Below are the code and all the weights of a small trained network. Each question names an input and a class and asks about switching units off, where a switched-off unit gives its printed mean instead of its output.

import numpy as np


def w(rows, s, z=0):
    codes = np.array(rows[::2]) - 128.0
    scale = np.full(codes.shape[1], s)
    scale[-1] = z or s
    return codes * scale


def norm(h):
    return h / np.sqrt((h * h).mean(-1, keepdims=True) + 1e-5)


def f(y):
    return y / 2 * (1 + np.tanh(0.7978845608 * (y + 0.044715 * y**3)))


def log_softmax(a):
    a = a - a.max(-1, keepdims=True)
    return a - np.log(np.exp(a).sum(-1, keepdims=True))


def net(x, mask):
    res = np.array(x, float).reshape(1, 7) / 4 @ E
    u = 0
    for l in range(2):
        y = f(norm(res) @ A[l][:, :-1].T + A[l][:, -1])
        res = res + np.where(mask[u : u + 11], y, B[l][:, -1]) @ B[l][:, :-1]
        u += 11
    return log_softmax(norm(res)[-1] @ U[:, :-1].T + U[:, -1])


A, B = {}, {}
E = w([
[170,186,126,53,147,19,134,118,217,99],'x0',
[127,127,128,119,140,144,108,87,138,132],'x1',
[125,133,116,155,114,79,152,127,84,117],'x2',
[17,173,68,225,216,172,119,134,152,114],'x3',
[136,178,142,141,141,130,140,120,112,189],'x4',
[68,83,123,193,75,52,180,63,254,204],'x5',
[123,128,124,124,128,126,125,120,128,128],'x6',
],0.0069)
A[0] = w([
[59,135,97,252,136,115,154,147,224,148,39],'L0N0',
[109,197,75,178,183,147,94,148,94,131,184],'L0N1',
[158,80,126,159,188,198,114,128,38,93,121],'L0N2',
[87,83,98,161,165,174,68,147,57,155,143],'L0N3',
[108,160,109,148,149,70,155,172,105,99,138],'L0N4',
[81,56,142,193,1,199,185,114,147,182,157],'L0N5',
[44,154,118,230,169,128,191,84,173,88,4],'L0N6',
[204,171,41,117,204,142,122,146,120,81,159],'L0N7',
[198,131,196,77,148,133,122,142,31,98,241],'L0N8',
[123,59,159,120,94,121,174,91,102,187,156],'L0N9',
[101,224,43,171,236,149,84,171,126,71,114],'L0N10',
],0.0071,0.0034)
B[0] = w([
[171,87,130,3,162,107,196,112,15,195,219],'L0N0',
[83,107,85,115,53,136,124,173,169,67,199],'L0N1',
[46,152,32,158,143,104,147,163,154,212,210],'L0N2',
[78,133,91,134,92,95,215,181,119,168,197],'L0N3',
[132,99,129,132,140,163,54,54,165,123,150],'L0N4',
[234,163,200,149,112,180,24,75,100,37,232],'L0N5',
[123,87,154,66,164,168,227,159,140,136,193],'L0N6',
[53,125,246,153,112,131,95,132,128,105,195],'L0N7',
[94,67,156,43,216,178,197,98,142,189,255],'L0N8',
[188,144,180,163,46,186,61,143,131,92,185],'L0N9',
[188,160,226,208,119,127,10,157,148,79,228],'L0N10',
],0.0069,0.0074)
A[1] = w([
[176,109,150,56,171,56,139,131,165,169,195],'L1N0',
[134,64,145,156,105,188,154,87,80,192,160],'L1N1',
[255,174,81,151,71,72,91,107,173,130,185],'L1N2',
[124,199,149,206,165,140,76,99,102,43,102],'L1N3',
[145,149,136,130,233,75,150,141,139,136,142],'L1N4',
[117,43,86,112,193,245,135,162,55,150,115],'L1N5',
[141,140,133,38,141,127,137,193,120,116,98],'L1N6',
[22,174,170,33,196,92,101,104,107,145,101],'L1N7',
[60,160,116,188,146,113,60,194,99,57,43],'L1N8',
[83,118,85,218,150,152,129,174,202,134,4],'L1N9',
[143,137,117,125,242,85,144,140,156,80,129],'L1N10',
],0.0088,0.0034)
B[1] = w([
[67,233,95,161,149,61,118,93,112,107,238],'L1N0',
[153,42,117,97,96,192,117,254,164,81,216],'L1N1',
[54,159,64,223,139,120,27,137,203,137,191],'L1N2',
[246,98,224,157,115,241,130,171,147,90,173],'L1N3',
[170,128,196,106,166,179,121,85,134,46,162],'L1N4',
[120,93,60,133,33,126,192,127,151,229,254],'L1N5',
[110,172,141,202,175,114,111,92,108,121,179],'L1N6',
[221,76,126,125,130,62,138,64,106,72,214],'L1N7',
[82,208,61,197,165,171,22,149,141,109,184],'L1N8',
[100,215,106,118,168,85,208,136,89,169,153],'L1N9',
[208,96,243,58,124,129,173,109,68,69,157],'L1N10',
],0.0079,0.009)
U = w([
[166,23,50,62,33,188,227,178,72,225,179],'0',
[235,129,227,185,90,213,45,170,138,45,236],'1',
[218,132,189,48,213,26,202,16,67,62,123],'2',
[78,213,28,177,83,10,40,58,202,152,2],'3',
[18,213,36,214,164,175,126,226,81,184,35],'4',
],0.011,0.0032)

Each question gives the input, the list of numbers given to net, and the class t.
The units are the neurons (one row each of A and B). Each row of codes is followed by its name. A weight is (code - 128) times the scale printed after its matrix; where a second scale follows, it is the last column's (A, B and U).
mask holds one flag per neuron, layer by layer. A switched-off neuron (its flag False) gives its mean, the last column of its row in B, instead of its output. The means were averaged over made-up inputs and are rounded, as every weight is.
A unit's drop is (log p(t) with every unit on - log p(t) with that unit switched off) / (log p(t) with every unit on - log p(t) with every unit switched off).
The circuit of an input: a set's keep is (log p(t) with only the set's units on - log p(t) with every unit switched off) / (log p(t) with every unit on - log p(t) with every unit switched off). Starting from the 12 units with the biggest drops (on a tie, the unit counted first), units are removed one at a time, each time the one whose removal leaves the highest keep (on an exact tie, the one counted first), for as long as the keep stays at least 0.8.
circuit, biggest first: the units of the circuit, biggest drop first
top k neurons: the k neurons with the biggest drops, biggest first
top k neurons in layer l: the k neurons of layer l with the biggest drops, biggest first
drop when u is switched off: that unit's drop, to one decimal
input [6,-2,7,0,-3,-5,-8], class 2: circuit, biggest first -> L0N8
input [7,-3,7,-3,-3,1,-8], class 3: top 3 neurons in layer 0 -> L0N0, L0N6, L0N8
input [1,-5,-1,2,6,1,-2], class 2: top 2 neurons in layer 0 -> L0N0, L0N9
input [5,1,-3,8,0,1,0], class 2: top 4 neurons in layer 0 -> L0N0, L0N6, L0N5, L0N9
input [1,-5,-6,-4,6,7,-2], class 3: top 2 neurons in layer 0 -> L0N10, L0N7
input [-1,0,-8,2,4,-7,1], class 4: top 3 neurons in layer 0 -> L0N2, L0N5, L0N10
input [4,5,-3,8,0,-5,-3], class 1: top 2 neurons -> L0N10, L1N3
input [0,5,3,2,4,-3,8], class 4: top 2 neurons -> L0N1, L0N2
input [-7,5,0,0,-2,6,2], class 1: top 3 neurons -> L0N5, L0N8, L0N9
input [4,2,-7,0,-6,-1,3], class 2: top 3 neurons -> L0N5, L0N9, L0N10
input [6,3,-2,5,0,0,2], class 1: top 2 neurons -> L0N10, L0N8
input [7,-5,7,1,3,4,5], class 2: top 3 neurons in layer 0 -> L0N5, L0N10, L0N9
input [7,-6,6,-3,-8,1,-4], class 3: top 2 neurons -> L1N2, L0N0
input [-4,-1,-3,-1,-3,7,-3], class 1: circuit, biggest first -> L0N5
input [-8,3,3,-4,-8,4,2], class 1: drop when L0N5 is switched off -> 0.3
input [-8,-1,3,-3,-2,8,8], class 1: drop when L0N5 is switched off -> 0.8
input [-1,3,3,-7,3,-3,5], class 0: drop when L1N5 is switched off -> 0.1
